Below are the code and all the weights of a small trained network. Each question names an input and a class and asks about switching units off, where a switched-off unit gives its printed mean instead of its output.

import numpy as np


def w(rows, s, z=0):
    codes = np.array(rows[::2]) - 128.0
    scale = np.full(codes.shape[1], s)
    scale[-1] = z or s
    return codes * scale


def f(y):
    return y / 2 * (1 + np.tanh(0.7978845608 * (y + 0.044715 * y**3)))


def log_softmax(a):
    a = a - a.max(-1, keepdims=True)
    return a - np.log(np.exp(a).sum(-1, keepdims=True))


def net(x, mask):
    res = np.array(x, float).reshape(1, 6) / 4 @ E
    y = f(res @ A[0][:, :-1].T + A[0][:, -1])
    res = res + np.where(mask, y, B[0][:, -1]) @ B[0][:, :-1]
    return log_softmax(res[-1] @ U[:, :-1].T + U[:, -1])


A, B = {}, {}
E = w([
[110,254,151,89,83],'x0',
[58,118,47,138,106],'x1',
[148,162,71,64,150],'x2',
[196,140,165,219,188],'x3',
[165,208,35,194,86],'x4',
[116,105,97,100,215],'x5',
],0.009)
A[0] = w([
[154,111,165,81,225,202],'N1',
[121,95,122,73,93,158],'N2',
[173,117,92,177,165,253],'N3',
[252,158,111,141,91,173],'N4',
[178,53,114,78,113,249],'N5',
[139,167,152,186,85,243],'N6',
],0.013,0.0027)
B[0] = w([
[200,179,181,93,166,243],'N1',
[102,118,143,165,65,180],'N2',
[175,62,73,110,175,239],'N3',
[1,165,104,163,230,254],'N4',
[226,127,122,147,49,209],'N5',
[35,75,150,89,134,247],'N6',
],0.0099,0.0081)
U = w([
[142,21,99,159,140,218],'0',
[80,187,53,76,29,227],'1',
[184,154,2,120,219,116],'2',
[91,41,126,172,211,35],'3',
[98,132,128,81,96,184],'4',
[226,89,106,116,19,63],'5',
[194,190,205,118,178,138],'6',
[26,251,128,201,152,1],'7',
],0.0089,0.0046)

Each question gives the input, the list of numbers given to net, and the class t.
The units are the neurons (one row each of A and B). Each row of codes is followed by its name. A weight is (code - 128) times the scale printed after its matrix; where a second scale follows, it is the last column's (A, B and U).
mask holds one flag per neuron, in row order. A switched-off neuron (its flag False) gives its mean, the last column of its row in B, instead of its output. The means were averaged over made-up inputs and are rounded, as every weight is.
A unit's drop is (log p(t) with every unit on - log p(t) with that unit switched off) / (log p(t) with every unit on - log p(t) with every unit switched off).
The circuit of an input: a set's keep is (log p(t) with only the set's units on - log p(t) with every unit switched off) / (log p(t) with every unit on - log p(t) with every unit switched off). Starting from all 6 units, units are removed one at a time, each time the one whose removal leaves the highest keep (on an exact tie, the one counted first), for as long as the keep stays at least 0.8.
units of the circuit, in order: the units of the circuit, biggest drop first
unit that matters most: the unit with the biggest drop
k most important neurons: the k neurons with the biggest drops, biggest first
input [3,-3,-5,-1,-6,3], class 6: units of the circuit, in order : (N1)
input [-1,1,-8,2,6,0], class 3: 3 most important neurons : (N6 N3 N5)
input [-1,-6,-5,1,5,4], class 3: units of the circuit, in order : (N4 N5 N3)
input [5,-7,7,-6,7,6], class 7: units of the circuit, in order : (N4 N3)
input [-8,6,0,-2,-4,-1], class 5: 3 most important neurons : (N5 N4 N6)
input [0,5,-2,4,-7,0], class 6: units of the circuit, in order : (N1 N6 N3)
input [4,-8,2,-8,-8,-7], class 5: units of the circuit, in order : (N4 N5)
input [-6,-7,-3,-6,1,4], class 5: units of the circuit, in order : (N5 N4)
input [1,-4,0,7,5,2], class 3: units of the circuit, in order : (N3 N6 N4)
input [-1,-6,-3,6,3,7], class 2: 3 most important neurons : (N3 N1 N4)
input [0,-1,7,-3,-1,2], class 5: 4 most important neurons : (N4 N5 N6 N2)
input [5,5,-2,5,-7,4], class 6: units of the circuit, in order : (N1 N4)
input [-7,-3,-1,6,5,-3], class 3: units of the circuit, in order : (N4 N6)
input [-8,7,5,4,-5,7], class 2: most important neuron : (N1)
input [1,-8,-6,-7,4,-2], class 7: units of the circuit, in order : (N3 N5)
input [-4,6,2,0,5,-7], class 3: units of the circuit, in order : (N5 N6 N4 N3)
input [2,1,-5,0,-8,-3], class 6: units of the circuit, in order : (N6 N3)
input [4,-8,-5,-5,2,-5], class 7: 3 most important neurons : (N4 N3 N5)
input [4,-5,8,-6,4,4], class 7: 2 most important neurons : (N3 N4)
input [2,0,8,-3,2,-2], class 7: unit that matters most : N3
input [-4,8,-1,7,0,3], class 2: 3 most important neurons : (N6 N3 N2)
input [0,0,0,4,0,-8], class 7: 2 most important neurons : (N4 N3)
input [1,-2,6,-4,0,5], class 6: 3 most important neurons : (N1 N3 N6)
input [3,-4,-2,7,-3,-5], class 7: 2 most important neurons : (N4 N3)
